Each row is followed by the tier that its hidden value falls in (each part has its own value, ranges and names):
80,66,-35,182,-119,36,74,170,-57,21,-25,-65,52,-74,-73,-200,347,-324,-77,-60,112,173,-90,70,-10,-267,163,-112,66,-321,61,437,125,-174,351,454,-71,-340,335,-137,96,-102,-170,-94,-117,-144 : C
39,113,-203,100,-126,-94,210,222,83,-226,179,98,-66,43,-33,235,331,-179,136,-131,-72,195,-260,65,-183,-226,-33,-64,130,-53,103,196,103,-336,271,362,159,13,126,-19,-6,-129,-218,-19,-33,-378 : C
-50,-60,138,130,-100,85,380,-182,-156,162,154,280,67,-66,-54,-21,-115,-190,-158,-40,-23,33,58,-42,249,51,-13,70,-316,167,56,-131,-82,31,-184,-238,-118,-130,-204,-111,-109,275,-402,24,-50,-21 : J
-6,232,-238,208,17,-78,78,316,-62,-118,152,-61,16,-33,10,74,367,-90,-125,-7,-53,193,56,63,-82,-141,51,3,79,-335,82,312,187,-161,367,225,48,-7,301,59,41,-76,-140,-27,-96,-16 : N
63,-23,-172,28,-184,39,-46,96,68,71,8,-44,65,-94,-34,-32,231,-221,7,-117,-74,190,-89,-8,9,-256,113,-142,108,-107,137,315,123,-170,282,213,-8,-149,39,-79,54,-68,-66,-83,-97,-116 : N
95,41,25,-296,-13,-167,-200,-25,52,45,-62,-89,-144,-93,-57,-52,-198,-1,-31,15,-84,24,133,-398,-93,-44,-277,8,21,-74,-147,-40,-9,-209,33,-244,-27,228,-179,42,143,-144,-190,208,25,18 : H
61,46,-146,102,-181,-64,265,168,93,-175,137,138,-41,84,-21,176,323,-226,158,-124,-25,172,-334,167,-143,-201,-1,-84,139,5,88,174,57,-296,198,425,114,-58,134,-81,-23,-69,-215,-102,-46,-498 : Z
-61,-277,-208,-126,-343,-43,191,-52,202,156,-53,36,264,-334,109,233,-30,64,-228,-265,-234,-99,36,-253,-97,86,93,-109,183,32,28,37,298,61,238,-461,78,268,-97,-195,174,-48,-6,-335,2,-58 : L
134,77,25,134,-57,15,28,175,-81,69,23,-67,52,-68,-135,-178,303,-315,25,-1,110,200,-26,127,43,-348,52,-111,63,-255,107,344,85,-199,333,457,-65,-385,293,-86,50,-29,-214,3,-134,-61 : C
38,-299,-27,-69,-295,-84,252,-31,182,154,-138,-1,228,-347,81,126,-68,31,-226,-185,-141,-190,104,-201,-103,0,-44,-129,175,-6,-55,-47,278,148,267,-390,-3,223,-14,-230,171,-36,-144,-354,31,-102 : N
68,150,-80,225,-43,32,19,214,-123,37,-48,-144,28,-36,-7,-237,337,-260,-187,43,114,155,54,130,43,-173,172,-73,40,-408,4,416,110,-69,325,384,-156,-232,384,-65,83,-34,-125,-147,-115,-110 : C
-78,-15,17,89,-77,132,254,-197,-191,37,38,154,-89,-81,41,-83,-130,-313,-272,-25,182,79,117,-4,174,41,226,-21,-322,5,-44,-88,-91,43,-162,-116,-242,243,-90,-89,-17,252,-369,-224,24,-257 : X
-38,33,35,-273,132,-94,-344,-131,14,101,66,118,-48,-8,-33,-349,-211,-69,-43,105,11,255,93,-168,32,-34,-114,94,-146,-87,22,2,-78,-131,-252,-150,-53,53,-216,116,76,32,-220,305,-168,326 : N
66,-17,-25,72,46,16,-151,48,26,-73,-107,173,-201,-16,-193,177,-265,76,76,-164,-192,-199,184,-474,106,98,-3,140,-77,83,-113,59,-104,-307,160,-59,23,75,-286,95,252,-228,-115,324,159,-19 : J
-58,-150,-224,-194,-303,-49,112,-65,125,100,-49,-65,117,-329,78,246,-80,23,-264,-253,-222,-71,96,-447,-112,76,49,-102,97,-25,-45,49,246,-45,236,-517,46,380,-158,-143,183,-120,-38,-222,67,-74 : L
56,17,-176,62,-180,-50,225,136,113,-165,142,163,-52,98,-5,202,283,-221,192,-120,-23,186,-329,216,-124,-196,23,-96,141,67,108,119,30,-286,146,408,107,19,76,-57,-36,-20,-192,-136,-43,-528 : F
-52,-9,-315,136,-315,16,204,133,184,-181,39,140,3,71,89,95,390,-210,-3,-250,-108,164,-460,20,-184,-52,236,-82,158,-79,70,408,128,-262,207,370,117,-52,102,-151,63,-211,-24,-219,-57,-529 : N
326,-35,248,272,205,28,-189,183,-61,125,-213,149,-161,212,-252,-71,-200,64,295,164,-25,-271,308,187,369,-10,-152,143,30,118,-116,-67,-291,-103,114,381,-191,-314,-40,147,124,89,-129,246,55,-109 : F
51,-28,18,175,-90,2,132,147,-12,-24,-50,51,93,-116,-74,-171,256,-267,-73,-98,159,84,-79,76,-66,-198,194,-80,86,-300,32,356,152,-147,333,435,-24,-259,374,-157,179,-118,-210,-135,-93,-130 : Z
26,-21,110,-18,111,45,-82,-127,-139,143,4,135,-56,-17,-34,-251,-209,-179,-90,134,172,107,241,121,223,-29,60,36,-211,-18,-4,-122,-142,36,-187,-21,-227,89,-81,51,23,272,-294,-4,-76,50 : X
203,-35,228,-322,-63,-224,-15,-32,27,205,-71,-111,-10,-105,-76,-119,-157,-24,20,114,2,-27,112,-158,-65,-94,-438,-38,111,-37,-155,-164,-4,-105,13,-204,-68,27,-20,-64,70,9,-265,105,-37,-36 : Z
91,190,-182,-13,-169,11,157,71,-93,-37,167,-75,-166,86,-7,158,247,-328,68,1,13,279,-143,137,25,-232,-30,-139,-11,21,66,76,-60,-268,88,230,-71,99,-8,-7,-155,121,-213,-109,-20,-515 : F
283,-52,303,-50,128,-97,-170,49,-11,133,-147,106,-145,92,-243,-105,-265,18,270,126,16,-164,192,-27,167,-59,-307,93,40,102,-139,-143,-222,-203,16,168,-101,-187,-92,74,137,11,-227,310,28,-51 : F
66,-43,136,93,-99,19,368,-81,-96,82,150,210,11,-2,-63,23,3,-261,28,18,61,90,-38,191,152,-138,-99,-34,-157,171,70,-161,-85,-38,-94,55,-98,-93,-69,-97,-145,278,-426,-67,-50,-263 : Z
2,2,-24,-389,-29,-253,-140,-33,123,20,26,-30,-19,-179,-2,-18,-164,67,-85,-32,-101,80,73,-412,-237,-6,-280,22,81,-124,-94,-50,124,-196,26,-368,99,307,-117,16,175,-174,-195,176,-38,157 : N
-193,70,-190,176,-179,111,366,-84,-130,-73,150,194,-34,-85,47,168,41,-185,-319,-212,-80,63,-31,-272,69,172,257,58,-274,-20,-1,127,39,-113,-2,-220,-34,165,-123,-95,16,26,-241,-98,43,-207 : L
43,-373,-199,6,-225,-34,-49,43,453,53,-39,331,246,91,144,-79,155,-8,235,-97,-171,127,-368,464,-61,-124,88,-104,334,206,226,93,103,71,-13,304,105,-83,-82,-87,25,69,43,-308,-213,-261 : H
22,67,-69,259,192,-23,-144,186,-40,55,-37,110,19,79,26,-136,-23,136,-139,145,-98,-43,320,139,193,137,26,171,-33,-167,-26,75,-16,113,62,19,-123,-5,61,164,94,102,-71,45,-87,192 : N
3,-280,-316,-38,-173,-59,-137,103,420,-65,-32,211,177,-21,137,25,158,-13,156,-150,-152,156,-248,283,-161,-175,152,-138,334,60,202,157,195,-14,154,257,141,151,-27,-32,120,-55,42,-305,-145,-204 : C
46,318,-275,145,112,-74,-145,334,-120,-18,142,-220,-22,2,37,-22,336,-76,-136,152,-59,278,238,163,26,-200,-19,-22,65,-377,96,268,138,-76,327,173,-68,57,258,175,-24,49,-86,-9,-137,98 : H
27,28,14,61,-110,25,314,-47,-117,-12,122,134,-78,-21,-31,87,39,-279,-37,-36,111,109,-36,92,64,-96,34,-51,-130,58,18,-73,-58,-129,-14,82,-90,99,0,-81,-62,176,-357,-132,5,-359 : X
29,-61,152,-48,144,-116,-172,-11,48,-40,-178,183,-97,-3,-56,-271,-268,41,-76,34,89,-119,141,-201,-40,149,-34,150,-39,-165,-212,14,-63,-91,-57,23,-70,96,22,33,297,-144,-214,154,-1,60 : Z
192,-8,99,263,277,11,-276,195,-51,46,-206,157,-144,177,-121,-137,-191,117,119,175,46,-205,371,225,279,106,40,177,27,-55,-121,-18,-208,-16,80,316,-190,-48,68,201,201,85,-60,109,19,-7 : X
25,51,71,-471,-5,-269,-193,-75,67,123,55,-35,-13,-105,-41,-160,-169,46,-47,51,-69,144,29,-384,-184,21,-361,67,52,-127,-97,-41,40,-243,-105,-348,72,117,-119,22,131,-128,-191,311,-113,234 : J
158,133,-47,21,-18,21,-122,172,-106,71,69,-124,-16,-34,-157,-139,301,-360,128,34,153,314,-7,192,56,-428,74,-154,86,-231,158,322,35,-298,314,528,-68,-288,256,-3,25,18,-170,31,-142,-85 : F
9,7,184,-311,77,-201,-175,-100,24,141,26,128,12,-21,-73,-323,-207,28,-39,88,4,103,26,-251,-63,89,-266,152,-43,-114,-89,-18,-48,-179,-213,-196,18,-90,-82,19,138,-62,-230,355,-154,296 : J
-123,-51,88,-54,149,-59,-135,-122,-4,20,1,271,15,-70,-6,-338,-249,-17,-204,21,64,69,144,-200,23,138,53,172,-208,-153,-49,18,-14,-12,-205,-170,-54,70,-90,40,189,-8,-275,186,-114,329 : N
153,-169,9,-159,-106,-68,16,8,42,132,-91,-80,28,-297,-74,193,-161,-50,-4,-81,3,-96,285,-124,-6,-179,-70,-149,138,23,-20,-149,120,-58,295,-189,-50,309,-33,-61,162,41,-191,-173,80,-86 : X
-43,64,-319,93,-270,74,64,123,68,-56,84,66,20,39,-11,73,377,-237,14,-236,-121,233,-345,-59,-53,-85,276,-66,104,-108,134,492,92,-355,243,344,95,-210,68,-100,63,-182,38,-56,-92,-313 : L
-106,-153,206,172,-54,77,354,-220,-113,138,26,344,112,-110,7,-221,-196,-152,-303,-39,75,-58,93,-63,195,167,99,116,-331,35,-35,-96,-39,163,-228,-251,-165,-89,-102,-158,22,215,-411,-67,-61,56 : N
-17,28,104,-291,67,-172,-234,-98,31,89,-45,51,-46,-41,-9,-353,-205,1,-141,79,23,99,66,-310,-89,100,-175,117,-60,-196,-142,36,-23,-132,-178,-214,-43,65,-77,24,177,-107,-196,253,-114,228 : N
82,133,-209,61,-225,-48,216,187,65,-93,233,62,-42,118,-54,227,409,-229,215,-112,-153,277,-368,117,-81,-262,-94,-89,134,57,175,229,35,-382,203,366,143,-196,21,-43,-135,-51,-155,40,-91,-421 : N
3,228,-171,251,48,-74,81,302,-122,18,80,-115,78,-21,73,-62,320,-17,-268,108,-41,114,197,146,18,-5,28,47,54,-398,10,266,170,35,293,90,-74,-40,356,55,28,41,-101,-107,-130,71 : N
11,-25,164,-342,43,-236,-155,-98,71,76,-66,35,-9,-84,19,-371,-195,-15,-140,97,92,81,35,-235,-180,52,-240,70,9,-220,-171,-31,26,-82,-164,-196,-35,123,19,-31,185,-96,-260,146,-119,154 : C
150,43,32,145,218,2,-338,143,-1,70,-52,201,-139,201,-193,-35,-189,142,227,92,-193,-84,238,-30,290,60,-118,212,-34,103,-8,28,-224,-193,13,153,-51,-204,-229,239,109,2,-46,424,-18,156 : J
170,107,-31,300,218,8,-293,249,-61,141,-151,-21,-66,210,8,-217,-15,139,-38,275,-114,-86,385,277,322,91,-59,146,23,-141,-80,76,-135,148,76,164,-254,-108,48,220,43,160,16,50,-75,70 : H
-110,-33,71,-132,170,-126,-233,-81,58,-40,-37,241,-26,-62,-11,-347,-256,32,-167,10,58,61,109,-282,-86,145,12,183,-129,-214,-96,61,5,-93,-166,-132,2,123,-56,62,265,-136,-237,243,-101,331 : N

Next part:
69,-254,88,35,-224,147,153,-140,-6,-4,-165,232,177,-62,192,140,48,-26,-73,-91,-67,110,44,61,89,77,-165,-341,-121,-98,-151,-62,-319,197,-306,-59,-140,137,-190,44,-124,111,-148,40,-306,81 : Ls
-175,-142,-351,-143,231,112,163,-82,-90,352,-12,280,-96,-392,-120,-276,344,372,-76,-13,87,-49,440,-266,83,-161,-7,-208,263,46,59,448,-14,36,77,31,-137,180,87,155,-337,-67,-9,435,17,-14 : sf
121,97,-97,-73,381,-181,2,47,-55,35,-95,-305,-129,77,-74,-66,-69,-60,53,-121,-8,117,-234,87,-94,-145,208,191,-10,215,201,116,119,-195,98,-239,48,45,75,28,209,-187,231,95,-6,-199 : Rc
-43,-207,19,19,-226,270,12,-48,-75,91,-58,266,231,-62,171,-3,57,45,37,65,32,109,238,-40,105,5,-211,-248,-48,-86,-138,-19,-362,175,-102,116,-107,362,-174,-78,-118,153,-92,52,-209,112 : Jn
-81,81,-66,-569,229,-286,371,-97,-229,-71,-261,171,147,-2,-117,-236,432,-19,106,-190,-85,7,-67,-512,-350,196,-66,-216,14,-265,-180,613,241,-187,-100,-189,14,29,75,398,-24,-130,-16,224,86,-123 : Ls
105,77,-17,-45,393,-128,-33,134,-28,0,-96,-255,-153,154,-16,-158,-212,-134,104,21,-11,149,-135,-63,-61,-167,107,110,-11,152,158,142,33,-184,89,-163,122,91,-58,-33,357,-129,117,31,185,-227 : Jn
-8,150,-213,10,409,-28,66,6,-86,98,141,-87,-189,174,-144,-217,-30,157,81,-163,-40,178,36,32,1,-205,52,123,164,289,197,-12,236,-201,220,-12,138,-101,65,34,218,0,262,184,236,-260 : bs
85,-88,-209,79,71,106,4,-230,1,150,6,59,-143,-266,-201,96,145,235,-191,29,105,0,159,83,245,-262,14,-72,125,309,110,231,-134,92,112,-72,-158,88,42,39,-292,-109,-45,141,-216,148 : Rc
251,-221,226,-32,86,-46,-175,-308,4,7,-449,110,49,-166,-182,-14,66,-464,-424,409,-295,-39,11,-377,290,93,56,10,-128,201,-306,708,-142,367,-2,-229,61,113,-476,402,-342,-211,-218,12,-479,53 : Jn
116,-15,187,9,-6,31,-264,-90,-59,24,-291,146,329,171,53,-218,33,-307,-75,203,-283,50,-20,-206,62,252,58,176,-328,26,-316,21,-21,210,144,76,220,1,-327,222,-20,1,253,-10,-254,-171 : bs
90,60,47,-192,323,-182,64,159,-8,-95,-155,-209,-38,76,-28,-199,14,-104,184,79,43,-28,-209,-343,-198,-82,100,46,-52,-97,109,311,0,-144,-6,-209,104,84,-2,50,311,-177,101,22,279,-170 : Ls
175,-91,-98,305,-25,235,-211,-295,62,77,55,100,-129,-68,-207,109,-69,130,-302,199,10,116,265,117,470,-291,-104,-59,35,495,32,20,-222,189,238,70,-13,-22,-179,-24,-226,-52,-102,-2,-233,160 : bs
206,101,110,-95,229,-177,-14,82,32,-184,-157,-283,-29,125,-66,-25,-56,-153,131,108,51,-20,-343,-182,-131,-112,117,128,-135,8,114,211,-54,-101,22,-235,85,42,-25,10,311,-191,93,-112,154,-84 : Rc
167,100,151,-186,168,-182,47,55,23,-245,-166,-143,40,130,-92,-115,89,-125,175,150,51,-98,-274,-426,-175,-37,19,9,-141,-140,5,308,-46,-84,0,-180,131,-25,-26,89,289,-164,52,-122,288,-65 : Ls
71,42,207,-63,-15,8,-53,-62,-97,-28,-177,197,247,181,32,-180,99,-237,131,88,-192,-28,-94,-214,-48,220,-17,109,-190,-112,-313,57,15,128,42,72,184,15,-191,180,108,172,266,-79,13,-166 : Jn
149,86,-18,-25,-193,142,-6,-251,-122,-385,318,-169,105,352,-316,206,184,147,69,-14,177,199,-32,-114,108,-288,-371,-107,112,290,151,-30,-159,-161,213,-25,74,112,47,-171,53,-81,-91,-192,-57,287 : sf
128,-130,144,160,-217,117,251,-74,129,-24,-145,312,55,-91,248,200,-41,86,83,-120,8,-55,-122,202,45,51,-90,-304,-195,-224,-152,-254,-313,230,-379,0,-166,-103,-93,4,80,287,-34,-100,41,23 : Rc
167,-142,-63,266,-25,207,95,-29,176,-224,173,-132,-57,218,66,112,-153,260,-90,-95,59,262,32,31,181,-312,-212,-332,-44,182,339,-413,-307,-16,-131,-70,25,-186,-158,-191,199,-122,-192,39,40,40 : Jn
40,-48,-198,155,-17,186,-46,-174,32,193,47,240,-131,-228,-112,-17,89,337,-61,62,172,-43,317,56,268,-247,-82,-177,56,202,4,21,-202,70,164,147,-95,-2,79,-64,-171,37,20,61,48,110 : sf
41,-112,-109,270,138,216,223,159,203,-87,194,-35,-157,145,187,-24,-252,341,44,-93,76,228,78,39,91,-331,-152,-317,42,44,386,-389,-257,-1,-200,-12,-18,-151,-147,-199,348,33,-152,135,339,-94 : bs
49,153,-75,1,86,75,109,-118,-102,-142,344,-80,-51,217,-303,-30,256,218,222,-99,110,-10,-86,-99,3,-232,-116,123,235,188,159,-1,105,-124,210,1,121,-40,172,-39,135,109,273,-43,269,-2 : Ls
76,-34,101,-225,106,-132,92,-78,-15,127,-427,277,-4,-382,-50,-71,179,-141,20,262,28,-279,-46,-320,-42,81,111,-61,-99,-222,-297,709,-129,198,-93,-110,-138,197,-67,274,-139,-2,-67,-8,47,37 : Rc
58,-53,-167,-21,-15,129,147,-101,-1,-238,167,-84,42,224,-65,47,61,298,-67,-134,97,308,124,-149,59,-264,-305,-374,36,157,271,-126,-180,-159,-10,-61,7,-42,-56,-102,78,-210,-251,114,-20,114 : Jn
52,-78,8,51,-368,242,-101,-145,-39,19,-26,243,246,-123,29,126,179,172,76,129,204,-57,151,27,130,-55,-180,-158,-138,-44,-152,-62,-402,163,59,164,-144,271,22,-136,-185,106,13,-118,-186,274 : dl
59,65,-37,-156,119,-134,-298,-79,-86,253,-547,261,146,-145,76,-235,-87,-176,-136,221,-87,62,202,-97,45,173,106,-27,-398,42,-381,297,-61,31,238,114,22,102,-137,192,-97,-168,63,53,-215,-100 : bs
250,233,115,49,-205,-170,-247,-64,78,118,-526,322,0,-186,206,139,-288,-24,195,117,270,-160,-72,370,19,78,53,-167,-622,-142,-467,-179,-333,-54,102,222,-133,-92,196,-149,233,110,144,-450,184,65 : dl
73,5,-1,-217,190,-171,-157,-109,-76,236,-554,267,5,-276,-14,-190,-31,-223,-151,276,-64,-33,173,-226,61,107,96,-88,-238,10,-368,614,-75,71,124,-11,-38,171,-153,258,-140,-159,-90,53,-132,-48 : bs
148,93,73,6,319,-106,-26,155,25,-74,-81,-231,-147,179,8,-118,-241,-141,174,82,28,81,-195,-86,-62,-172,75,92,-54,75,129,84,-41,-144,47,-132,133,50,-66,-78,443,-61,109,-86,308,-196 : Jn
164,118,69,-118,269,-177,18,120,12,-132,-142,-266,-47,99,-44,-56,-54,-117,177,69,69,-21,-325,-157,-165,-117,137,139,-103,-19,129,211,-24,-129,23,-215,67,75,16,-2,333,-158,128,-75,202,-116 : Rc
12,-190,95,-181,279,-51,84,-76,-17,161,-407,283,7,-284,-54,-260,134,-258,-220,348,-242,-101,135,-545,75,108,77,-71,18,-90,-243,834,-38,326,-111,-154,-8,178,-392,445,-227,-74,-199,232,-86,-96 : bs
67,156,-76,-210,35,-206,-183,-35,-56,271,-552,289,128,-290,118,-154,42,9,78,74,117,-144,54,28,-111,175,187,-47,-464,-166,-376,177,-88,-57,168,125,-96,40,164,108,-37,-104,223,-32,-35,-64 : Rc
36,70,-170,-69,514,-130,-7,42,-91,108,-66,-221,-175,139,-90,-222,-143,-65,-62,-85,-133,266,-15,-16,-10,-157,139,138,83,326,199,189,209,-191,168,-172,126,27,-76,103,190,-191,136,242,10,-289 : bs
23,61,-89,-123,-38,151,71,-172,-163,-301,296,-97,118,328,-287,33,206,158,33,16,86,261,92,-286,51,-255,-363,-121,200,237,174,148,-65,-139,196,-19,86,180,-58,-60,28,-97,-159,2,-18,193 : bs
168,12,133,-130,312,-128,-61,42,8,-217,-184,-233,35,218,-116,-186,-48,-277,-62,253,-144,105,-169,-487,-40,-64,28,80,-87,82,77,410,-2,-11,60,-233,212,43,-302,169,218,-288,-77,23,53,-130 : bs
77,-197,87,42,-251,155,186,-137,3,-18,-141,236,191,-74,187,201,70,19,-24,-113,-39,69,-43,136,52,74,-129,-268,-135,-126,-134,-105,-308,219,-309,-48,-182,129,-149,34,-113,159,-100,7,-293,102 : Rc
61,-46,-194,202,72,178,-21,-165,47,190,65,194,-235,-194,-126,14,-37,288,-105,72,134,30,302,116,315,-310,-81,-163,116,294,55,56,-179,71,146,106,-93,-3,10,-65,-110,51,-53,63,74,83 : Jn
106,-2,-133,114,-67,165,96,-73,67,-261,195,-67,7,282,-5,102,-88,328,-23,-117,134,318,100,0,107,-303,-319,-368,-46,179,271,-344,-241,-149,6,19,16,-131,-57,-201,201,-128,-222,3,86,111 : bs
104,165,-172,0,290,-101,31,-85,-74,17,97,-198,-159,121,-205,-30,56,135,69,-206,36,93,-146,152,-13,-200,110,172,82,314,195,-28,189,-211,208,-120,72,-112,190,14,142,-82,311,68,73,-142 : dl
200,77,26,-180,-17,-211,-288,-218,-65,142,-583,167,122,-257,-50,10,40,-197,-148,209,28,-88,0,-18,55,137,142,-8,-431,59,-397,395,-138,40,200,-21,-77,103,3,183,-206,-238,44,-113,-344,81 : Rc
74,29,61,-185,409,-148,54,132,-22,-111,-164,-188,-36,150,-60,-256,-52,-201,45,167,-104,90,-133,-453,-127,-76,58,57,0,-4,107,439,52,-73,12,-220,161,95,-214,152,278,-209,-34,103,201,-204 : bs
98,-60,-114,141,-45,135,211,40,153,-203,177,-79,-48,124,91,98,-30,405,99,-181,214,138,-13,25,14,-297,-196,-376,-40,-10,333,-389,-289,-112,-162,-48,-58,-164,67,-227,250,-71,-109,26,236,61 : Ls
-63,-83,26,-310,215,-141,219,46,-33,250,-427,363,-12,-476,39,-255,265,-45,107,198,30,-327,55,-443,-155,128,144,-130,-17,-390,-273,768,-69,178,-176,-94,-153,223,-12,319,-125,44,-11,164,208,-79 : dl
146,108,212,-50,-130,-48,-114,-107,-64,-47,-224,167,269,92,2,-51,162,-172,175,78,-63,-154,-211,-80,-71,218,52,156,-305,-133,-341,-15,-40,113,83,66,109,-28,-20,128,66,141,362,-203,-20,-64 : dl
156,108,234,-158,-97,-105,67,-186,-134,-194,-156,89,225,196,-91,62,198,-242,146,-34,-111,-43,-313,-107,-114,191,-53,85,-161,-81,-290,140,39,45,-21,-84,92,5,-47,192,78,129,200,-198,-71,-22 : dl
